Below is a small trained network, with its code and all its weights. Each question gives an input and a target symbol and asks what happens when units are switched off, that is, made to give their printed mean instead of their output.

import numpy as np


def w(rows, s, z=0):
    codes = np.array(rows[::2]) - 128.0
    scale = np.full(codes.shape[1], s)
    scale[-1] = z or s
    return codes * scale


def norm(h):
    return h / np.sqrt((h * h).mean(-1, keepdims=True) + 1e-5)


def f(y):
    return y / 2 * (1 + np.tanh(0.7978845608 * (y + 0.044715 * y**3)))


def softmax(a):
    e = np.exp(a - a.max(-1, keepdims=True))
    return e / e.sum(-1, keepdims=True)


def log_softmax(a):
    a = a - a.max(-1, keepdims=True)
    return a - np.log(np.exp(a).sum(-1, keepdims=True))


def net(x, mask):
    ids = ['βεζπστφψ'.index(c) for c in x.split()]
    T = len(ids)
    res = E[ids] + P[:T]
    u = 0
    for l in range(3):
        r = norm(res)
        for j in range(2):
            rows = slice(2 * j, 2 * j + 2)
            q, k, v = (r @ M[l][rows].T for M in (Q, K, V))
            z = softmax(np.where(np.tri(T) > 0, q @ k.T / 2**0.5, -1e9)) @ v
            o = O[l][rows]
            res = res + np.where(mask[u + j], z, o[:, -1]) @ o[:, :-1]
        u += 2
        y = f(norm(res) @ A[l][:, :-1].T + A[l][:, -1])
        res = res + np.where(mask[u : u + 4], y, B[l][:, -1]) @ B[l][:, :-1]
        u += 4
    return log_softmax(norm(res)[-1] @ U[:, :-1].T + U[:, -1])


Q, K, V, O, A, B = {}, {}, {}, {}, {}, {}
E = w([
[181,163,12,255,99,82,79,84,239],'β',
[36,159,74,92,109,111,179,114,181],'ε',
[117,135,128,92,128,143,48,60,81],'ζ',
[145,98,170,214,87,220,115,146,194],'π',
[105,88,151,145,163,167,53,80,108],'σ',
[196,79,135,39,132,254,194,236,93],'τ',
[175,180,175,170,26,106,136,125,83],'φ',
[114,105,166,152,170,135,164,26,126],'ψ',
],0.0062)
P = w([
[113,78,98,138,54,187,130,74,167],'0',
[97,159,45,147,166,132,147,67,112],'1',
[84,142,112,164,101,191,102,117,144],'2',
[191,47,37,28,122,34,153,100,189],'3',
[123,126,128,122,118,60,112,137,103],'4',
[63,184,51,195,173,177,134,89,61],'5',
[109,128,158,128,141,140,64,149,149],'6',
[171,34,101,21,125,16,107,111,201],'7',
[119,126,190,132,133,80,78,159,112],'8',
[84,242,73,237,202,168,144,154,36],'9',
[130,150,226,132,130,101,75,173,123],'10',
[176,13,200,34,78,1,82,146,227],'11',
[117,126,198,112,147,93,78,121,113],'12',
[116,223,124,212,205,169,133,118,58],'13',
],0.0055)
Q[0] = w([
[228,23,108,50,67,55,121,145,177],'0.h1',
[233,1,170,35,113,46,121,96,222],'0.h1',
[62,103,231,193,162,106,89,67,122],'0.h2',
[200,9,135,1,87,16,99,162,225],'0.h2',
],0.0053)
K[0] = w([
[144,193,55,188,196,206,188,91,73],'0.h1',
[120,253,78,204,191,197,143,179,33],'0.h1',
[65,190,252,98,117,132,110,187,118],'0.h2',
[109,237,65,229,178,194,162,138,36],'0.h2',
],0.0058)
V[0] = w([
[85,87,143,43,112,89,79,160,209],'0.h1',
[156,199,41,120,2,103,75,189,144],'0.h1',
[176,57,87,23,102,167,25,132,54],'0.h2',
[109,170,109,42,84,71,55,53,65],'0.h2',
],0.005)
O[0] = w([
[84,75,138,130,90,67,113,146,174,119],'0.h1',
[196,254,122,54,159,60,160,156,229,1],'0.h1',
[212,28,169,82,225,157,161,138,188,69],'0.h2',
[130,123,150,85,14,151,132,50,210,206],'0.h2',
],0.0051,0.0025)
A[0] = w([
[53,90,65,113,164,68,114,99,148,254],'0.n1',
[170,66,148,31,195,190,143,190,65,219],'0.n2',
[4,111,104,59,77,96,141,204,138,155],'0.n3',
[190,139,223,202,198,113,159,69,103,250],'0.n4',
],0.0046,0.0029)
B[0] = w([
[71,193,121,173,73,133,151,181,170,253],'0.n1',
[135,118,85,120,98,167,254,164,80,156],'0.n2',
[48,151,165,92,111,141,180,163,202,174],'0.n3',
[158,109,104,11,106,121,101,162,100,245],'0.n4',
],0.0061,0.004)
Q[1] = w([
[140,115,143,141,131,55,164,74,151],'1.h1',
[167,118,44,194,204,96,184,136,135],'1.h1',
[87,76,254,32,113,166,108,152,152],'1.h2',
[146,132,157,28,106,186,102,172,69],'1.h2',
],0.0065)
K[1] = w([
[121,186,127,115,171,116,128,151,179],'1.h1',
[176,144,58,169,133,184,122,116,182],'1.h1',
[85,172,253,83,59,126,154,174,93],'1.h2',
[155,95,221,141,113,193,157,221,98],'1.h2',
],0.0061)
V[1] = w([
[107,120,254,51,115,35,111,135,133],'1.h1',
[71,147,131,220,54,142,130,162,169],'1.h1',
[164,86,80,189,174,74,12,93,149],'1.h2',
[174,135,229,128,85,133,160,134,93],'1.h2',
],0.0048)
O[1] = w([
[140,146,139,184,125,238,53,68,113,60],'1.h1',
[159,85,51,54,141,170,136,140,126,255],'1.h1',
[84,136,207,95,254,113,19,68,130,23],'1.h2',
[172,195,27,60,102,173,66,251,154,96],'1.h2',
],0.0046,0.0023)
A[1] = w([
[122,179,131,97,102,99,117,119,82,174],'1.n1',
[120,172,71,253,173,101,91,74,132,1],'1.n2',
[219,80,180,138,135,105,95,157,166,71],'1.n3',
[182,104,159,175,74,109,122,106,95,108],'1.n4',
],0.006,0.0056)
B[1] = w([
[113,87,46,139,169,119,71,219,167,255],'1.n1',
[253,98,178,142,206,11,232,78,223,113],'1.n2',
[116,63,91,46,73,86,54,54,125,103],'1.n3',
[43,51,189,103,101,106,102,7,89,161],'1.n4',
],0.0042,0.0024)
Q[2] = w([
[65,106,207,107,67,12,121,181,210],'2.h1',
[15,129,177,42,26,126,43,221,123],'2.h1',
[148,169,202,254,124,5,219,85,155],'2.h2',
[177,157,58,65,96,23,7,140,94],'2.h2',
],0.005)
K[2] = w([
[26,248,184,99,117,143,230,244,169],'2.h1',
[31,133,255,84,77,149,115,234,146],'2.h1',
[77,137,42,86,173,196,208,123,95],'2.h2',
[160,144,192,226,160,171,70,153,157],'2.h2',
],0.0059)
V[2] = w([
[50,134,213,131,137,253,104,201,208],'2.h1',
[176,40,4,167,54,74,155,125,134],'2.h1',
[111,174,127,23,121,217,197,157,65],'2.h2',
[130,106,166,183,112,203,107,174,235],'2.h2',
],0.0042)
O[2] = w([
[109,196,136,135,166,61,253,153,188,209],'2.h1',
[107,136,176,186,235,134,56,106,108,254],'2.h1',
[72,160,167,47,113,216,114,165,145,171],'2.h2',
[91,37,114,134,215,79,139,173,97,111],'2.h2',
],0.0049,0.0029)
A[2] = w([
[167,168,198,218,205,18,95,44,170,6],'2.n1',
[230,224,186,131,122,152,162,112,145,69],'2.n2',
[31,187,170,150,56,46,206,168,225,46],'2.n3',
[255,185,141,133,191,112,207,133,145,75],'2.n4',
],0.0057,0.0017)
B[2] = w([
[238,184,77,182,139,54,250,127,38,140],'2.n1',
[98,86,30,129,135,163,7,139,158,117],'2.n2',
[43,255,195,87,61,67,189,151,182,253],'2.n3',
[174,110,7,198,108,242,80,120,102,127],'2.n4',
],0.0058,0.0056)
U = w([
[216,158,133,216,149,55,163,90,129,252],'β',
[45,200,168,109,73,69,194,131,200,176],'ε',
[209,67,213,15,108,115,152,40,219,93],'ζ',
[60,92,113,96,253,29,105,246,130,52],'π',
[148,94,224,66,159,119,172,108,109,73],'σ',
[180,104,95,80,62,176,233,236,74,75],'τ',
[151,208,45,108,136,171,36,134,202,77],'φ',
[57,120,156,224,48,166,64,78,55,150],'ψ',
],0.0054,0.0029)

Each question gives the input, a string of symbols that net reads in full, and the target symbol t.
The units are the heads (2 rows each of Q, K, V and O) and the neurons (one row each of A and B). Each row of codes is followed by its name. A weight is (code - 128) times the scale printed after its matrix; where a second scale follows, it is the last column's (O, A, B and U).
mask holds one flag per unit, layer by layer, with each layer's heads first. A switched-off unit (its flag False) gives its mean, the last column of its rows in O or B, instead of its output. The means were averaged over made-up inputs and are rounded, as every weight is.
A unit's drop is (log p(t) with every unit on - log p(t) with that unit switched off) / (log p(t) with every unit on - log p(t) with every unit switched off).
The circuit of an input: a set's keep is (log p(t) with only the set's units on - log p(t) with every unit switched off) / (log p(t) with every unit on - log p(t) with every unit switched off). Starting from the 12 units with the biggest drops (on a tie, the unit counted first), units are removed one at a time, each time the one whose removal leaves the highest keep (on an exact tie, the one counted first), for as long as the keep stays at least 0.8.
units of the circuit, in order: the units of the circuit, biggest drop first
k most important neurons: the k neurons with the biggest drops, biggest first
top k neurons in layer l: the k neurons of layer l with the biggest drops, biggest first
which heads matter: for each layer, one digit per head in row order, 1 if its drop is at least 0.15 and else 0, layers parted by /
input ψ ψ ζ φ σ, target ζ: units of the circuit, in order => 0.h2
input ψ τ ψ π, target τ: which heads matter => 11 / 00 / 00
input ψ ε ψ τ ε σ, target τ: units of the circuit, in order => 0.h2, 0.n2, 0.n4
input ψ ψ ψ φ ζ ψ ψ ε ψ τ ζ π, target τ: which heads matter => 11 / 01 / 00
input ψ ζ π ψ ε ψ ζ ζ τ ψ ψ ψ, target ψ: units of the circuit, in order => 0.h1, 0.h2
input ε ζ ψ ε σ, target ψ: which heads matter => 00 / 11 / 00
input ψ φ ε ε τ π τ π ψ, target τ: 2 most important neurons => 0.n4, 0.n2
input π ψ σ, target π: which heads matter => 01 / 00 / 00
input ψ π ε β ζ ε ψ, target ζ: units of the circuit, in order => 0.h2, 2.n3, 0.n4, 0.n3
input ψ ζ ψ ε ε ψ ψ ζ ψ π, target ζ: units of the circuit, in order => 0.h2, 0.n1
input ψ ζ ε ε ε π ψ ψ ε ψ ψ τ ζ, target ψ: 3 most important neurons => 2.n3, 0.n1, 0.n4
input π ψ ψ ψ ψ ψ ψ β σ ε ζ ε ψ, target ζ: units of the circuit, in order => 0.h2, 2.n3
input ζ φ ψ ψ π τ ζ, target π: top 3 neurons in layer 2 => 2.n3, 2.n4, 2.n1
input ψ ψ ψ ψ π ψ ψ ε ε π β ζ π, target β: which heads matter => 01 / 01 / 11
input β ε ψ, target β: 2 most important neurons => 0.n3, 0.n2
input ε ψ ψ τ ψ ψ ψ ψ ψ π, target ψ: units of the circuit, in order => 0.h1, 2.n3
input φ ψ ψ ψ β, target β: 2 most important neurons => 1.n2, 2.n1
input β ψ ψ π ψ π, target π: which heads matter => 11 / 10 / 10
input ψ β ε σ σ ψ ψ ψ ε π ζ ζ ζ, target ζ: which heads matter => 01 / 10 / 10
input φ ψ ζ, target φ: which heads matter => 10 / 00 / 00
input π ψ ζ ψ ψ ψ ψ ψ ψ ψ φ, target ψ: top neuron in layer 1 => 1.n4
input ε ψ ε π ψ σ ψ ψ β ψ ζ, target β: which heads matter => 01 / 01 / 01
input π ψ σ ψ ψ φ ζ φ, target φ: units of the circuit, in order => 0.h1, 2.n2
input π β φ, target π: most important neuron => 1.n1
input β ψ φ, target β: which heads matter => 11 / 01 / 01
input ε β ψ β, target β: which heads matter => 00 / 01 / 00
input ζ ε β β ψ β ε ζ ε ψ ζ ψ ψ ψ, target ψ: top 2 neurons in layer 0 => 0.n4, 0.n3
input ε ζ ψ ε ζ ψ σ, target ζ: which heads matter => 01 / 00 / 00
input ψ ζ φ, target ψ: which heads matter => 00 / 00 / 00
input ε ε ψ ψ π ψ ψ, target π: 2 most important neurons => 0.n4, 2.n3
